Facts:
[fufin, dobir, loklim, veski, grubre, brezis, kleka, vizon, kloplum, drapligrer, sturas, grano, klugrum, trolem, kolal, flabren, gomem, fufo, dredon, drotrorur, mabris, sitridir, trela, fluro, klobu, sifi, fleplazas, driflik, sulas, bipen, sesim, dalor, pitan] kagru 581
[mipu, moki, tradu, pogra, timol, trasker, plobis, zutak, plipal, lata, tope, neplan, skopla, lizek, resker, diskapluk, truba, plelavi, zesto, fote, bruro, falunes, pliban, soplifal, pori, gibrik, dida, gapil, dratoker, rivik, stosu, trepuduk, stakli, gristir, skudan, vaklodral, nibris, triklimil, skini, nuter, stodak, meno, nastu, klivel, giplefo, boplos, brebi, sobagra] kagru 912
[fluflim, nuska, tigrik, grosku, gavok, brikel, kemos, plotradi, kloruk, klodramil, stokor, fiklin, gratrikos, gitror, magir, fubam, laflel, tusun, plivak, brezofus] kagru 94
[kloplaflir, truplar, skagedim, plegri, dropo, feka, pebi, trastubes, godi, braska, rivafem, gimul, neskol, bige, nufam, lota, tidran, druplos] kagru 697
{fufin, bradar, dobir, moki, festu, fluflim, kevan, nuska, kloplaflir, plipal, brezis, grosku, kleka, lizek, klugrum, trolem, drobri, diskapluk, turu, plotradi, kloruk, falunes, braska, rivafem, gadrun, dreklople, soplifal, dida, gimul, neskol, bige, sitridir, stakli, fluro, rofi, sulas, godesti, skini, meno, druplos, brebi} platroskik 961
{mipu, novun, plobis, zutak, plani, loklim, flidras, truplar, lata, grubre, neplan, vizon, vuno, skagedim, skopla, kloplum, plegri, drapligrer, dropo, misinun, feka, sturas, brikel, resker, soku, kemos, zokam, pebi, kolal, trastubes, truba, plelavi, nogre, klodramil, drosto, zesto, fote, flabren, gomem, fufo, dredon, pliban, fiklin, mabris, gibrik, klekigis, gratrikos, gitror, dratoker, dozul, griklor, nufam, stosu, trepuduk, zatek, zenustas, gristir, klobu, sifi, skudan, driflik, vaklodral, nibris, triklimil, sesim, muplugres, nuter, tusun, lota, pitan, tidran, nastu, klivel, giplefo, boplos} platroskik 476
{tradu, pogra, trasker, tigrik, tope, gavok, goklil, gapil, magir, rivik, trifo, fleplazas, fubam, dalor, brezofus, kleber, sobagra} platroskik 893
{timol, veski, grano, bruro, godi, drotrorur, stokor, pori, trobel, grufestuk, trela, kopaskem, bipen, laflel, plivak, stodak} platroskik 546
dobir troka klobu
tradu troka dida
trasker troka godesti
zutak troka rivik
veski troka turu
nuska troka trifo
grosku troka turu
kleka troka dida
kloplum troka kopaskem
brikel troka sesim
kemos troka flidras
kloruk troka festu
falunes troka zatek
dredon troka flidras
soplifal troka plelavi
pori troka festu
neskol troka klobu
magir troka moki
trela troka stosu
stakli troka muplugres
gristir troka stosu
klobu troka zenustas
sifi troka truba
fleplazas troka trobel
skudan troka rivik
vaklodral troka grufestuk
sesim troka soku
skini troka plani
pitan troka flidras
plivak troka misinun
brezofus troka bradar
tidran troka truba
klivel troka kleber
[fufin] drevur festu
[mipu, stokor, pitan] drevur muplugres
[dobir, grubre, tusun] drevur turu
[moki, plipal, lata, fote, mabris, gapil, dalor, tidran] drevur rofi
[tradu, feka, sturas, stosu, skini, laflel] drevur nogre
[pogra, skagedim, neskol] drevur zenustas
[timol, dredon, pori] drevur flidras
[trasker, brezis, grano, kloruk, falunes, braska, gimul, sulas] drevur plani
[plobis, zutak, tigrik, dropo, trastubes, flabren, gratrikos, trela] drevur trifo
[fluflim, nuska, drapligrer, trolem, bruro, soplifal, meno] drevur drobri
[loklim, tope, fiklin, fubam] drevur dozul
[veski] drevur godesti
[kloplaflir, kloplum, plelavi, sobagra] drevur trobel
[truplar, lizek, kolal, magir, lota, stodak] drevur kleber
[grosku, godi, nastu] drevur griklor
[kleka, resker, gibrik, gitror, dratoker, trepuduk] drevur gadrun
[neplan, plivak] drevur zokam
[vizon, plegri, plotradi, fluro, sesim] drevur klekigis
[skopla, gavok, diskapluk, gomem, gristir, klobu] drevur dreklople
[klugrum, truba, triklimil, brezofus, giplefo] drevur zatek
[brikel, klodramil, zesto, fufo, drotrorur, skudan, driflik, klivel] drevur kopaskem
[kemos, dida, bige, sitridir, bipen, brebi] drevur drosto
[pebi, rivafem, nufam, nuter, druplos] drevur novun
[pliban] drevur bradar
[rivik] drevur kevan
[stakli, vaklodral, boplos] drevur grufestuk
[sifi] drevur vuno
[fleplazas] drevur goklil
[nibris] drevur misinun
{fufin, moki, tradu, plobis, nuska, flidras, tigrik, brezis, misinun, diskapluk, turu, gomem, fufo, stokor, gadrun, gratrikos, dratoker, griklor, grufestuk, zenustas, kopaskem, fleplazas, fubam, sesim, skini, tusun, brezofus, kleber, nastu} bugas a
{mipu, pogra, trasker, fluflim, kevan, plani, kloplaflir, lata, tope, kleka, neplan, vuno, skagedim, skopla, kloplum, lizek, plotradi, plelavi, klodramil, zesto, fote, pori, gibrik, goklil, gapil, bige, nufam, stosu, trela, fluro, rofi, klobu, skudan, bipen, muplugres, lota, druplos, klivel, boplos} bugas c
{bradar, dobir, zutak, veski, truplar, plegri, drapligrer, feka, sturas, grano, klugrum, brikel, resker, soku, drobri, kemos, zokam, trastubes, truba, drosto, rivafem, fiklin, mabris, trobel, klekigis, gimul, gitror, trifo, gristir, sifi, triklimil, dalor, pitan, plivak, stodak} bugas e
{novun, festu, plipal, grosku, vizon, trolem, kloruk, flabren, bruro, falunes, dredon, drotrorur, pliban, dreklople, soplifal, neskol, dozul, sitridir, magir, rivik, trepuduk, zatek, nibris, meno, tidran, giplefo, sobagra} bugas d
{timol, loklim, grubre, dropo, gavok, pebi, kolal, nogre, godi, braska, dida, stakli, driflik, vaklodral, sulas, godesti, nuter, laflel, brebi} bugas b

Known rows:
[  1  10  16  11  -3  12   2  12 -26  -2   0  16  -3  14   1  15 -12  -5
   1   2  -2 -10  -4 -17   9   8   4]: nufam
[  2  22 -15   9 -17  37   8 -11  -7  24  19  -3 -33 -13  -3 -31 -12  10
  -1  -5  18  36  -3 -11  15 -12  16]: triklimil
[-11  11 -16  10 -10  35   3  -6 -12  30  12   2 -38 -16   1 -24 -14  16
   1 -13   8  39  13 -14  15 -15  28]: gristir
[  8 -19  27  -9  19 -27 -15  35 -22  -7   0  17  34   8  -1  35   7 -18
  17 -11 -18 -34   4   6  -1  10  12]: magir
[  9  -9 -13 -11   0  -8 -21  -5  20  10   6 -15  -4 -19  -1 -18   3  10
  -3   8   6   7   0  27  -6  -6  -3]: brebi
[  2  21 -16   8 -14  36   7 -12  -4  24  18  -5 -32 -12  -2 -28 -18  10
  -3  -6  18  33  -1 -10  13 -10  14]: resker
[-12  21  -8   7 -15  39  13 -21   1  21  17  -3 -37   1  18 -14 -14  10
   4   0  21  16   2 -13  19  -4   6]: drapligrer
[ 20   3   6  14 -13  13 -29  21 -28  13   7   8  12  -2  -6   8 -10  20
   5 -24 -16   0  -4  -4   4   6  10]: trasker
[-22 -29  14 -17  10 -46  12 -19  33  -5   7   2  11  -5   4  -9   9 -16
   7   4  10   4   1  34   4  -3   1]: stokor
[-13  22 -12   8 -18  41  13 -18  -2  22  17   2 -37   0  12 -17 -17  11
   1  -2  21  19  -2 -13  18  -5   5]: truplar
[ 14 -30  30   4  15 -51 -11  25 -17 -23 -14  25  41   7 -25  15   6  -8
 -14   5 -12  -4  -5  16  -6  15   1]: bruro
[  8   6  11   0   7 -26  20  23 -18 -43 -24   2  36  24 -23  21  25 -25
  11  -3 -30 -23 -14 -20 -24  13 -23]: zatek
[ -6  22  -5   7 -13  30  15 -17  -5  23  27  -7 -32  -4  16 -27 -18   2
   6  -4  23  14  -2  -9  34 -15  19]: gitror
[-19 -28   8 -20 -10 -31 -12 -28  40   4   5  -4  -1  -2  13   2  12   1
  11   5  -8 -11  -2  33 -15   7 -16]: brezis
[ 27 -26  25 -18  19 -36 -32  40 -14  -2  -3  -5  32   1 -13  29  23 -11
 -21  19 -12 -20  -2  12 -19   8  -8]: plipal
[-22   3  -2 -11  13   6  21 -11  16  -6  -1  16 -14  -2   5  -3  -4 -21
  11   6  17   2   8   1  -2   2   5]: driflik
[ -2  -3   9   7  13 -25  15  23 -20 -38 -31   9  36  21 -20  28  19 -19
   8 -11 -35 -21   1 -27 -21   8 -11]: novun

Rows:
No name comes twice in this set of rows, the named rows included.
[-22   3 -15 -19   0 -17  40 -24  30 -26 -20 -13   7   3 -10  -9  26 -29
  21  -3 -12   9  -6  -6 -33   3 -25] -> misinun
[-12 -32  41 -17  20 -25   2  36 -31  -3 -17  24  16  21  -4  50  22 -25
  -1   7 -22 -16  16 -24 -14  14   8] -> tidran
[-27 -14  10 -16   2 -29  25 -22  29  -8  11  13   4  -1  -3  -6   4 -37
  33  -6   3   3  -2  19  -1   2  12] -> gratrikos
[  4  27 -41  16 -18  19  19 -22   6  -2  -3 -31 -18  -1   9 -43   0  44
 -18   2  15  21  -7  -5  14 -18 -27] -> trobel
[-17 -12   4 -25   3 -23   7 -17  32   3  10  -1  11 -13   4  -7   8 -23
  35 -13   5 -10  -4  32  -7   5   3] -> tigrik
[ -3  -1 -26 -25   0 -29  12 -17  39 -19 -12 -34   6  -5  -1 -19  36   1
  10  10  -8 -13 -10  27 -39  -5 -41] -> turu
[ 15 -12  -1   3  16 -29 -16  29  -7 -33 -34 -11  37   9 -11  23  24  11
  -7   7 -37 -37   1  -1 -25  -1 -22] -> dreklople
[ -8  14 -19  18 -11  33   0 -10 -12  23  10   8 -38 -17   0 -24 -18  23
   5 -19   4  38  11 -11  15 -11  32] -> zutak
[-13   7 -22 -24  -2 -14  21 -17  32 -18 -16 -26  13  -6  -3  -9  33 -12
  20  -8  -4  -2 -10   8 -38   2 -36] -> kleber
[-21 -27  -1 -28   8 -20  -5  -1  22  13  -4   6   0 -21  -6   2  20 -14
  23 -19  -5  17  16  17 -24   2  10] -> tradu
[-10  17  -5  -7 -13  38  13 -15  -7  35  21 -14 -38   2  23  -6  -1   6
  -9   9  30  21   9 -21  19 -11   3] -> mabris
[ -3   3   0 -15  -1   0  -1  -8  11  14  19  -8   1  -9  13  -5   2  -9
  19  -7  13  -6  -2  18  10  -1   2] -> gavok
[ -5 -11  10  23   3  -7 -12  13 -25  -1  -8  26   2  10   7   8 -18  32
 -11   1 -10  -7  11   6  23   3   9] -> trela
[ 16  35 -46   9 -17  35  -4 -18  11   6   6 -46 -25  -7  16 -39   0  46
 -12   9  10   5  -9   3  -2 -20 -33] -> bradar

The same nodes again, as new rows of numbers:
Known rows:
[  7   6 -10  -3  -7 -11  27 -17  12  20 -24  -6  -5 -15  -3   7 -21  -6
   8  19   4  17  -9  -5  20   5   0   5 -21   3 -10  -8]: dreklople
[  0   1  22 -42 -11 -27  51  39 -45 -27 -28 -35 -55 -17  78  65 -36   6
  -6   7  20  -3  15  41  11 -23 -42  -7  -4 -55 -32 -21]: dobir
[-16   7   8 -13 -13  15   5   9  18 -11  -9 -13 -24 -17 -11  17  -4   4
  -7   0 -15  -6  10 -17  -3 -23  15   1  21  19   8  23]: plivak
[-28  -1  -2 -29   2 -16  31  -2  24   6 -29 -21  -4   6   4  26  -6 -12
  19  21   0  33 -11  -2  10 -36  -8  -2 -25  10  25  31]: nuska
[ 28 -10   2  41  -5  22  -2  29  -9  15   7  12  -7 -16 -14   2 -20 -19
  -7 -32 -15 -28  13 -11   7  12   8  -8   8  13 -33 -19]: bipen
[ 16  14  -5   8  -4 -14 -13 -22  -7  -6  12   5  21  -7  -2 -19   9  18
  -1  19  -3   6  -3   5   4  22  15  10   1 -11   9 -13]: zatek
[-33  -8  -5  -5  12  -2  -4   2   3 -32   1 -23  -9  -2   0  -8  24  16
  -5  -1 -14  44   0  -2 -18 -33   0 -16  -1   3  33  17]: fleplazas
[-12  -3  -5  -2  24   3  -9  -3   3   0   6   4   3  21 -16  11  11  -6
  -7  -4  -3  24   2  17 -17 -18 -14 -10 -10  -2  12 -10]: vaklodral
[  1  -6   0   2  10   3 -16  -3  -4   1   8  11   5  16   1  -5  10   3
  -5  -3   9   5   2  13  -8  -1  -4  -1  -1 -10  12  -6]: trepuduk
[ 22  -8   9  29 -10  10 -10   4 -10   0  -1  -4 -16   2   9 -14 -16 -27
  -8  -4 -13  16   4   8   0 -21  16 -22   4  13  15  13]: drotrorur
[ 19 -21  11  14  -3   8  -4  10  12   0   4   5  -8  -3  -9  -1 -11   0
   9  -8 -15  19   2 -11   5 -20   0  -4   8  -2   9  -5]: bruro
[-42  22  -7  -9   8  17  -7   6  -1 -10  -4  -6 -27   9  -3  11  14   4
 -16  -5  18  -7   4  -7 -34 -19   6  -6   5   0  19   9]: sifi
[-13 -15  -5   0   8   1  32  10  27  17 -37  17 -19  12  -8  22 -14 -24
   7  -3   4  14  -8  -7   1 -12 -19   1 -25   0   1  -4]: falunes
[ 10   4  -3  19   9  -4 -20  -9 -21   1   8   0   7  25  18 -18   5 -21
  -4  -2   2  13   1  30 -15 -13   5 -24 -13   2  17  12]: driflik
[-23  -7  -1 -23   4  -6  37  -6  28  15 -27 -12 -19  13   4  17 -10  -9
  13  14  14  50 -12  -7  -1 -42 -11  -4 -16  -2  30  15]: skini
[-11  -5  -7 -13  -9 -18  30  -4  14   9 -22 -18  -2   2  27   2  -5  -7
  20  20  17  39 -16 -17   9 -24  -1  -2 -26  -5  30  18]: fufin
[ 14 -27   3  39   4  15  -6  31   3 -11   6  32  -3  -3 -28  -9   6   3
 -12 -39 -22 -27  11   1  -3  25  -3   3  15   0 -31 -20]: gapil

Rows:
No name comes twice in this set of rows, the named rows included.
[ -9   4  -5 -23 -10 -25  30 -22  24   4 -28 -20  -7 -13   5   3 -13   4
  12  39   6  46 -12  -7  15 -17   2   5 -18  -4  25   8] -> gadrun
[-36  13   9 -22  18  37  -1  -3 -12   9  11 -12 -12   4 -11  22  15  28
  -1 -20  28  -8  15 -11 -25 -35  -3  -3  22   0  12   6] -> zutak
[  4 -24 -28 -63 -54 -24 -39 -46  12 -24  52 -21  40  16  29 -81  -3   7
  24  51 -15  55 -44 -21  23  52 -55  -4  27  16 -10 -17] -> flidras
[-20 -14   0   8 -10   5  -4  21   8 -32   4   1 -18 -10   9 -18  20  22
 -10  -5  -7  -7  -1 -20 -12  -1   7   4  20  -5  10  14] -> dalor
[ -6  14 -12  23  17  29 -10  20 -19   8  10  16  -1   1 -18  12  -1 -17
 -20 -38   1 -39  15  11 -13  20  -6 -13  -2   3 -25 -19] -> kloplum
[-19  11   4 -23   4 -21 -12 -10  11 -20   3 -20  19  12  14   0  22  13
   7  20  -8  22  -9   4  -6 -15   4   2  -3  -3  34  23] -> tusun
[-34 -23 -40 -56 -18  20 -33  -3   7 -13  42 -19   2  28  -4 -34 -15 -38
   6  -5 -15  29 -19  -5  -8  33 -79 -36  16  37 -33 -32] -> dredon
[ -9  -6   7   3 -15   9   4  23  15 -17  -5   4 -27 -10  15  -4  -7   3
  -6   1 -10  -1   1 -37  -2  -6   7   1  16  -4  16   6] -> grano
[-35  14  -3 -17  13  22  -3   1   6  -6 -10   3 -30  18 -15   8   9  10
 -16  -7  19  -5  10  -2 -29 -19  -2  -1  16  -3  18   6] -> gristir
[ 32  14  -7  27   2   1 -21 -14 -19   7  18  18  14 -18 -15 -14  -2   2
 -14  -3  -5 -33   9   7   9  49  13  12   4  -6 -31 -33] -> muplugres
[ 15  17 -11  22   6   9 -18 -13 -15   8  13  17   4 -16 -29   3  -5  -6
 -20 -11  -4 -31  14  12  -2  39   4   6   4   0 -32 -35] -> vuno

Now the same nodes, written a new way:
Known rows:
[ 12   3  -8  -2  26   0   4  23   7  25  26 -16  -6  34 -12   7 -10  32
 -29 -26  -7  -4  -8 -12  20  34 -43]: kloplum
[  9  16 -17  -1  27  -6   3  11 -18  37  64 -17   8  26  23  27  -1  31
  23  29   0  -2  -2 -11  29  -4 -40]: zutak
[  9 -21 -50  10   5  -6  23  19 -15  25  15 -19  52  16 -13   5  -7  58
 -28 -44  -7  -7  -9  -4  32  -3 -43]: festu
[ 10 -20 -47   7  15  -5  19  13 -18  25  35 -11  13   9 -12  16  -6  40
  24 -29   5  -2  -7   2  24  -5 -46]: plobis
[  9 -22 -18   0   0  -7   6  22   2  27  16 -21  -2   6  -8   8  -6  30
 -27 -31  -8  -2  -9 -15  22   5 -53]: fote
[ 12 -15 -10   0   8   2   5  18  13  24  35 -17  -4  36  -9   6  -7  29
 -27 -16  -6  -6  -7   8  24  41 -53]: trela
[ 13 -19  12  -2  26  -8   2  19  -2  21  21 -16   2  39 -12   5  -6  31
 -29 -33  -9   0   2   4  20  35 -49]: kleka
[ 11 -21 -12  -3  16  -7   6  14   5  24  15 -16  -1  18 -10   8  -8  28
 -27 -44 -11  -2  -5  -9  22   5 -44]: druplos
[ 14 -20 -34   0   2  -6  21  11 -14  33  17 -20  19   9  11   3  -8  35
 -29 -43 -10   2   0 -17  24  -4 -54]: dida
[  9  -6 -40   5  21  -4   5  13 -19  44  38   2   1  14  42   6  -6  34
  19 -29  -3  -2   3  -9  37  -6 -46]: plegri
[ 12 -20 -20  -2   2  -6   7  15   5  27  17 -20  -5   9 -12   3  -6  32
 -30 -37  -8  -4  -8 -15  23   2 -56]: gibrik
[ 10 -21 -38   2   5  -7   7  13  -4  25  36 -21  -3  14  17   6 -10  31
 -25 -31  -3  -4  -6  -1  36  -2 -48]: godi
[  8 -22 -26   0  22  -6   5  11 -13  28  26 -22   7  20   3   5  -8  32
 -28 -41  -9  -4   0 -16  22  -4 -39]: braska
[  9 -19 -41   2  12  -3  17  14 -15  23  25 -18   4   6 -15   7  -8  39
  -3 -33  -1  -4  -9   0  25  -2 -47]: trepuduk
[ 14 -24 -13   1  48  -6   2  11 -15  21  44 -20  12  11 -15  33  -3  38
 -23 -22  -9  -7  -8  11  19   3  -2]: kloruk
[ 11  -4 -30   2  14  -8   8  12 -10  32  24 -19  -4  28  11   7  -7  33
 -24 -40   4   2  -1  -4  24  13 -57]: driflik
[ 11 -17 -32   6  -3  -8  19  12  -9  23  19 -17  -5   8   7   6  -7  30
 -27 -42  -4  -2  -4  -7  24  -5 -52]: plelavi

Rows:
No name comes twice in this set of rows, the named rows included.
[  9 -21  20  -1  -1  -9   4  12 -16  29  19 -24  34  32   8  39  -9  34
 -26 -21 -11   2   9   6  22   4 -52] -> stakli
[ 11 -18  13  -2  -1  18   6  19   3  22  33 -21   0  40 -11  30  -9  34
 -29 -24  -8  -5   5  -7  25   8 -54] -> trasker

The same nodes again, as new rows of numbers:
Known rows:
[-10   5   0  -7  32  19  -9 -12  13  -9  16  16  -3]: misinun
[-12   3  -4  -2  23  24  -3   1   1   5  15   9  -2]: griklor
[  8 -16  14   8   5  -2 -10  -3   5   8 -10  15   9]: fubam
[ 39  10  17  -8 -11  -8   1  -3  -8  -5 -14   9   6]: gapil
[-14   2  -2   0  28  19  -6 -22  12 -10  23   5 -10]: kopaskem
[ -1  -3 -22  25   6  -2  -5  15  24  -3  -4 -12  10]: trepuduk
[ 13  13   5 -11 -16  -5   8 -11 -10 -11  -1  -8  -7]: nufam
[ -3 -16  14  10  -5  10 -10   2  -7  18  -7  13  16]: fleplazas
[ -1  -5  11 -12  -7 -16   5   0  -6  -2  -8   1  -2]: rivafem
[-13  -3   8 -13  35   3  -7  -9  20 -14  10  17   6]: turu
[-24 -15   0   7   3   2 -11 -10   4   7   4   6  -3]: driflik
[-19  -3 -22  24  -2  11 -11  -4  21  -7   8 -14  14]: drotrorur
[-44  33  14  37  18  37   9  25  15 -24  11  33  -1]: flidras
[ 22  15   7 -12  -6 -17   6 -19   3 -24  -1  -3 -13]: plelavi
[ 36 -44 -33 -63  33   2 -24 -40 -18  46  23 -25  -3]: zenustas
[ -2  -5  -5   8   6  -4  -3   3   3   6  -5   5 -12]: dratoker
[ -9   4 -27  23  -2  17  -7  30  11   7  -6  -5  18]: tidran

Rows:
No name comes twice in this set of rows, the named rows included.
[-17  -2  -5   1  28  25  -6   2   3   9  14  13  -4] -> nogre
[-15  -5   3  -6  23  11   1   9   4   5   9   8   6] -> gadrun
[ 54 -35 -24 -74 -14 -22 -14 -53 -36  35  11 -43  -2] -> klobu
[  3   5  14 -19 -20 -14   9  -8 -10 -12  -2  -5   7] -> fluro
[-32  31  14  49 -33  24  32  52 -27   8  -8   8 -11] -> kemos
[ 35 -53 -22 -65 -15 -22  -7 -22 -48  63   2 -42   3] -> dobir
[ -6 -13   1   8  -1 -13   6  23  -4  18 -11  -2  -3] -> skini
[ 12   7   8  -5 -18 -13  12 -14 -10 -10   2 -16  -9] -> klodramil
[-11  10  -6  -5  31  26 -11 -17  12 -11  21  16  -9] -> grufestuk
[-18  -4   0   0   2   5 -11 -10   5  -2   2  14  -1] -> sesim
[ 17   5  10 -11 -15 -25  15   3  -7  -9  -8 -11  -3] -> lizek

